Below are the code and all the weights of a small trained network. Each question names an input and a class and asks about switching units off, where a switched-off unit gives its printed mean instead of its output.

import numpy as np


def w(rows, s, z=0):
    codes = np.array(rows[::2]) - 128.0
    scale = np.full(codes.shape[1], s)
    scale[-1] = z or s
    return codes * scale


def f(y):
    return y / 2 * (1 + np.tanh(0.7978845608 * (y + 0.044715 * y**3)))


def log_softmax(a):
    a = a - a.max(-1, keepdims=True)
    return a - np.log(np.exp(a).sum(-1, keepdims=True))


def net(x, mask):
    res = np.array(x, float).reshape(1, 7) / 4 @ E
    y = f(res @ A[0][:, :-1].T + A[0][:, -1])
    res = res + np.where(mask, y, B[0][:, -1]) @ B[0][:, :-1]
    return log_softmax(res[-1] @ U[:, :-1].T + U[:, -1])


A, B = {}, {}
E = w([
[117,112,60,163,170],'x0',
[138,114,92,139,171],'x1',
[156,108,142,110,162],'x2',
[119,125,137,114,124],'x3',
[134,208,106,110,97],'x4',
[107,196,154,255,153],'x5',
[91,117,101,112,154],'x6',
],0.0091)
A[0] = w([
[200,111,205,170,120,138],'n1',
[117,149,186,77,134,150],'n2',
[96,38,110,142,94,81],'n3',
[175,121,72,138,159,5],'n4',
[165,79,119,81,107,91],'n5',
[136,191,201,203,99,148],'n6',
[128,131,52,205,85,149],'n7',
[138,248,2,121,96,147],'n8',
[30,132,147,143,186,28],'n9',
[157,146,56,125,156,112],'n10',
[109,222,46,157,130,92],'n11',
[153,119,33,143,168,168],'n12',
[127,173,127,98,109,66],'n13',
[100,158,144,160,50,85],'n14',
[135,47,168,162,147,127],'n15',
[76,102,125,38,115,150],'n16',
[135,57,123,84,69,24],'n17',
[165,227,72,108,49,159],'n18',
[155,80,90,65,106,66],'n19',
[138,119,161,79,215,112],'n20',
[140,141,156,155,122,55],'n21',
],0.0089,0.0028)
B[0] = w([
[83,187,124,149,2,181],'n1',
[105,133,123,233,111,172],'n2',
[167,177,193,119,185,160],'n3',
[113,160,147,142,105,133],'n4',
[99,157,91,158,137,189],'n5',
[162,121,30,103,135,254],'n6',
[157,168,142,18,120,198],'n7',
[158,62,211,145,102,239],'n8',
[162,182,79,105,88,156],'n9',
[128,150,179,110,74,158],'n10',
[156,111,121,123,143,211],'n11',
[131,147,167,111,49,209],'n12',
[106,124,157,169,178,137],'n13',
[147,144,129,50,179,171],'n14',
[84,109,168,80,142,186],'n15',
[182,139,33,187,200,224],'n16',
[145,165,100,147,142,189],'n17',
[92,72,203,163,198,227],'n18',
[150,191,85,144,175,203],'n19',
[110,148,88,79,105,161],'n20',
[137,165,78,123,127,130],'n21',
],0.0062,0.005)
U = w([
[151,64,125,191,136,252],'0',
[133,152,119,132,123,167],'1',
[99,153,171,100,171,193],'2',
[170,176,79,186,165,36],'3',
[65,121,222,32,175,126],'4',
[97,61,255,125,206,50],'5',
],0.0078,0.0032)

Each question gives the input, the list of numbers given to net, and the class t.
The units are the neurons (one row each of A and B). Each row of codes is followed by its name. A weight is (code - 128) times the scale printed after its matrix; where a second scale follows, it is the last column's (A, B and U).
mask holds one flag per neuron, in row order. A switched-off neuron (its flag False) gives its mean, the last column of its row in B, instead of its output. The means were averaged over made-up inputs and are rounded, as every weight is.
A unit's drop is (log p(t) with every unit on - log p(t) with that unit switched off) / (log p(t) with every unit on - log p(t) with every unit switched off).
The circuit of an input: a set's keep is (log p(t) with only the set's units on - log p(t) with every unit switched off) / (log p(t) with every unit on - log p(t) with every unit switched off). Starting from the 12 units with the biggest drops (on a tie, the unit counted first), units are removed one at a time, each time the one whose removal leaves the highest keep (on an exact tie, the one counted first), for as long as the keep stays at least 0.8.
circuit, biggest first: the units of the circuit, biggest drop first
most important unit: the unit with the biggest drop
k most important neurons: the k neurons with the biggest drops, biggest first
drop when u is switched off: that unit's drop, to one decimal
input [0,6,-5,-4,7,6,3], class 5: circuit, biggest first : (n8 n18)
input [-2,2,1,3,8,-3,3], class 5: most important unit : n18
input [0,-5,3,7,-8,-8,-6], class 3: circuit, biggest first : (n16 n19 n17)
input [-2,-5,-1,-7,6,-8,5], class 3: 2 most important neurons : (n16 n19)
input [-8,-6,3,-8,7,-7,5], class 0: 2 most important neurons : (n16 n2)
input [-2,4,-3,7,8,-7,-4], class 5: 2 most important neurons : (n18 n8)
input [-6,2,-6,5,7,-4,6], class 5: 2 most important neurons : (n18 n8)
input [4,-4,-5,6,-6,-8,-4], class 3: 3 most important neurons : (n16 n19 n17)
input [4,0,-3,2,8,-4,7], class 5: 3 most important neurons : (n8 n18 n6)
input [-5,2,-7,-3,8,0,1], class 5: circuit, biggest first : (n18 n8)
input [4,5,6,1,0,0,0], class 4: 3 most important neurons : (n16 n6 n2)
input [1,-8,5,0,-6,8,-8], class 1: drop when n18 is switched off : 0.1
input [-2,-3,-1,8,5,-7,0], class 0: drop when n16 is switched off : 0.3
input [-1,-4,4,7,5,-7,7], class 0: circuit, biggest first : (n16)
input [5,-6,-4,2,-5,-7,-1], class 3: circuit, biggest first : (n16 n19 n17)
input [-7,5,5,-6,-2,-8,-5], class 3: drop when n16 is switched off : 0.2
input [3,-6,6,3,7,0,-6], class 5: drop when n10 is switched off : 0.0
